Below is a small trained network, with its code and all its weights. Each question gives an input and a class and asks what happens when units are switched off, that is, made to give their printed mean instead of their output.

import numpy as np


def w(rows, s, z=0):
    codes = np.array(rows[::2]) - 128.0
    scale = np.full(codes.shape[1], s)
    scale[-1] = z or s
    return codes * scale


def f(y):
    return y / 2 * (1 + np.tanh(0.7978845608 * (y + 0.044715 * y**3)))


def log_softmax(a):
    a = a - a.max(-1, keepdims=True)
    return a - np.log(np.exp(a).sum(-1, keepdims=True))


def net(x, mask):
    res = np.array(x, float).reshape(1, 4) / 4 @ E
    y = f(res @ A[0][:, :-1].T + A[0][:, -1])
    res = res + np.where(mask, y, B[0][:, -1]) @ B[0][:, :-1]
    return log_softmax(res[-1] @ U[:, :-1].T + U[:, -1])


A, B = {}, {}
E = w([
[232,72,2,134,115,131,118],'x0',
[123,80,148,30,32,44,225],'x1',
[124,130,123,129,117,132,124],'x2',
[130,125,131,120,148,113,121],'x3',
],0.011)
A[0] = w([
[203,99,83,132,121,132,127,166],'N0',
[98,153,164,126,133,124,129,210],'N1',
[129,128,129,138,146,138,105,182],'N2',
[124,115,129,117,110,105,150,126],'N3',
[116,146,127,138,155,132,105,179],'N4',
[131,119,109,130,124,124,127,103],'N5',
[135,161,121,170,174,165,92,254],'N6',
[122,102,131,69,76,74,192,181],'N7',
[205,96,74,135,121,127,126,164],'N8',
[57,159,177,124,135,124,129,247],'N9',
[130,141,110,152,124,135,106,162],'N10',
[139,117,132,92,95,109,151,145],'N11',
[111,129,127,122,124,123,145,156],'N12',
[127,151,128,123,136,119,111,162],'N13',
[146,105,125,106,109,116,157,116],'N14',
[136,101,142,102,113,105,145,157],'N15',
[130,118,126,123,122,125,150,120],'N16',
[130,95,139,67,81,85,192,179],'N17',
[130,153,121,153,158,148,111,212],'N18',
[111,140,141,120,119,119,147,156],'N19',
[128,137,124,135,123,122,125,119],'N20',
[62,153,178,123,134,133,131,244],'N21',
[124,147,120,167,172,169,88,250],'N22',
[131,156,124,136,153,160,116,192],'N23',
[248,100,46,129,119,125,126,169],'N24',
],0.016,0.0086)
B[0] = w([
[148,100,77,110,187,146,84,198],'N0',
[94,161,149,172,78,128,165,194],'N1',
[139,146,114,157,137,150,140,163],'N2',
[122,80,135,106,125,96,118,160],'N3',
[125,152,119,144,129,156,143,169],'N4',
[139,118,130,111,124,131,108,130],'N5',
[152,197,97,191,124,236,144,236],'N6',
[70,50,151,95,142,51,123,251],'N7',
[149,95,67,100,176,141,61,204],'N8',
[71,161,171,188,30,115,207,238],'N9',
[138,139,125,146,143,153,124,159],'N10',
[104,98,132,102,149,107,119,182],'N11',
[105,120,144,136,135,116,136,147],'N12',
[124,135,118,150,119,146,136,143],'N13',
[115,86,122,96,134,109,115,162],'N14',
[94,85,122,115,128,99,126,175],'N15',
[126,109,131,116,137,119,128,138],'N16',
[77,69,144,95,142,73,117,246],'N17',
[138,189,110,165,125,194,137,192],'N18',
[102,121,143,131,119,108,142,160],'N19',
[128,125,121,121,121,135,126,126],'N20',
[66,157,158,190,51,122,190,233],'N21',
[146,191,99,172,124,199,138,233],'N22',
[134,167,115,147,128,172,156,180],'N23',
[148,93,22,109,247,140,13,238],'N24',
],0.011,0.019)
U = w([
[119,179,138,174,93,177,190,216],'0',
[143,137,143,81,106,117,111,4],'1',
[148,133,172,81,109,128,100,11],'2',
[255,139,85,138,174,183,93,228],'3',
[70,101,204,121,90,41,166,249],'4',
[187,131,142,98,131,113,126,26],'5',
[169,134,114,85,102,114,119,25],'6',
[121,72,103,39,175,82,81,118],'7',
],0.0086,0.0015)

Each question gives the input, the list of numbers given to net, and the class t.
The units are the neurons (one row each of A and B). Each row of codes is followed by its name. A weight is (code - 128) times the scale printed after its matrix; where a second scale follows, it is the last column's (A, B and U).
mask holds one flag per neuron, in row order. A switched-off neuron (its flag False) gives its mean, the last column of its row in B, instead of its output. The means were averaged over made-up inputs and are rounded, as every weight is.
A unit's drop is (log p(t) with every unit on - log p(t) with that unit switched off) / (log p(t) with every unit on - log p(t) with every unit switched off).
The circuit of an input: a set's keep is (log p(t) with only the set's units on - log p(t) with every unit switched off) / (log p(t) with every unit on - log p(t) with every unit switched off). Starting from the 12 units with the biggest drops (on a tie, the unit counted first), units are removed one at a time, each time the one whose removal leaves the highest keep (on an exact tie, the one counted first), for as long as the keep stays at least 0.8.
units of the circuit, in order: the units of the circuit, biggest drop first
top k neurons: the k neurons with the biggest drops, biggest first
drop when u is switched off: that unit's drop, to one decimal
input [1,8,1,1], class 7: units of the circuit, in order -> (N9)
input [1,7,8,-4], class 7: top 2 neurons -> (N9 N21)
input [-3,1,4,-6], class 4: top 2 neurons -> (N6 N22)
input [0,1,7,6], class 4: top 2 neurons -> (N24 N6)
input [1,-8,-5,0], class 3: top 2 neurons -> (N9 N21)
input [5,0,1,-6], class 3: top 2 neurons -> (N7 N17)
input [2,0,7,-8], class 3: top 2 neurons -> (N7 N17)
input [8,0,8,-7], class 3: top 2 neurons -> (N7 N17)
input [-3,1,0,-4], class 4: drop when N6 is switched off -> 0.2
input [4,1,-2,-5], class 7: drop when N6 is switched off -> 0.1
input [7,0,0,3], class 3: drop when N17 is switched off -> 0.2
input [-6,1,-4,-2], class 4: drop when N6 is switched off -> 0.3
